Below are the code and all the weights of a small trained network. Each question names an input and a class and asks about switching units off, where a switched-off unit gives its printed mean instead of its output.

import numpy as np


def w(rows, s, z=0):
    codes = np.array(rows[::2]) - 128.0
    scale = np.full(codes.shape[1], s)
    scale[-1] = z or s
    return codes * scale


def f(y):
    return y / 2 * (1 + np.tanh(0.7978845608 * (y + 0.044715 * y**3)))


def log_softmax(a):
    a = a - a.max(-1, keepdims=True)
    return a - np.log(np.exp(a).sum(-1, keepdims=True))


def net(x, mask):
    res = np.array(x, float).reshape(1, 4) / 4 @ E
    y = f(res @ A[0][:, :-1].T + A[0][:, -1])
    res = res + np.where(mask, y, B[0][:, -1]) @ B[0][:, :-1]
    return log_softmax(res[-1] @ U[:, :-1].T + U[:, -1])


A, B = {}, {}
E = w([
[222,162,211,196],'x0',
[184,96,103,50],'x1',
[159,73,198,110],'x2',
[63,245,229,36],'x3',
],0.011)
A[0] = w([
[175,143,170,163,75],'n1',
[51,223,122,68,87],'n2',
[133,50,130,25,128],'n3',
[247,124,127,139,214],'n4',
[78,224,170,119,69],'n5',
[148,180,128,2,223],'n6',
[161,155,126,51,172],'n7',
[66,77,124,53,222],'n8',
[156,168,202,228,222],'n9',
[52,223,171,121,204],'n10',
[188,152,114,205,186],'n11',
[102,148,127,112,27],'n12',
[190,144,155,132,100],'n13',
[97,220,188,184,170],'n14',
[38,251,146,124,171],'n15',
[100,81,11,161,158],'n16',
[177,110,64,145,130],'n17',
[92,141,118,20,169],'n18',
[37,34,104,101,139],'n19',
[65,144,101,89,2],'n20',
[27,52,110,122,122],'n21',
],0.013,0.0078)
B[0] = w([
[88,31,217,169,166],'n1',
[58,194,115,33,211],'n2',
[212,124,85,80,186],'n3',
[176,105,185,234,230],'n4',
[30,180,130,91,200],'n5',
[223,212,124,61,220],'n6',
[226,181,134,87,173],'n7',
[166,58,95,20,207],'n8',
[45,60,198,185,249],'n9',
[12,157,123,134,241],'n10',
[69,104,137,200,218],'n11',
[175,178,121,145,131],'n12',
[179,103,200,166,162],'n13',
[35,119,131,145,225],'n14',
[18,210,115,57,242],'n15',
[109,133,8,178,229],'n16',
[177,170,105,182,192],'n17',
[207,184,70,51,204],'n18',
[144,43,60,54,195],'n19',
[90,155,90,69,151],'n20',
[127,43,42,46,185],'n21',
],0.012,0.016)
U = w([
[126,37,75,91,98],'0',
[78,208,137,56,10],'1',
[127,132,51,247,114],'2',
[42,122,155,148,113],'3',
[196,135,166,106,146],'4',
[154,64,212,186,253],'5',
],0.015,0.0031)

Each question gives the input, the list of numbers given to net, and the class t.
The units are the neurons (one row each of A and B). Each row of codes is followed by its name. A weight is (code - 128) times the scale printed after its matrix; where a second scale follows, it is the last column's (A, B and U).
mask holds one flag per neuron, in row order. A switched-off neuron (its flag False) gives its mean, the last column of its row in B, instead of its output. The means were averaged over made-up inputs and are rounded, as every weight is.
A unit's drop is (log p(t) with every unit on - log p(t) with that unit switched off) / (log p(t) with every unit on - log p(t) with every unit switched off).
most important unit: the unit with the biggest drop
top k neurons: the k neurons with the biggest drops, biggest first
drop when u is switched off: that unit's drop, to one decimal
input [-6,-7,-5,-5], class 0: top 2 neurons	(n21 n19)
input [3,-5,7,6], class 3: top 2 neurons	(n9 n14)
input [-1,2,4,-2], class 0: most important unit	n6
input [-3,-2,-1,-4], class 0: top 3 neurons	(n19 n21 n4)
input [-3,-8,-2,-1], class 3: top 3 neurons	(n6 n18 n7)
input [0,8,8,-5], class 4: top 2 neurons	(n3 n9)
input [0,4,8,-2], class 4: top 2 neurons	(n9 n3)
input [-5,3,3,2], class 0: drop when n15 is switched off	0.2
input [0,-6,5,3], class 3: drop when n18 is switched off	0.1
input [5,6,-3,-7], class 2: drop when n3 is switched off	0.0
input [-2,-4,6,-7], class 2: drop when n16 is switched off	0.1
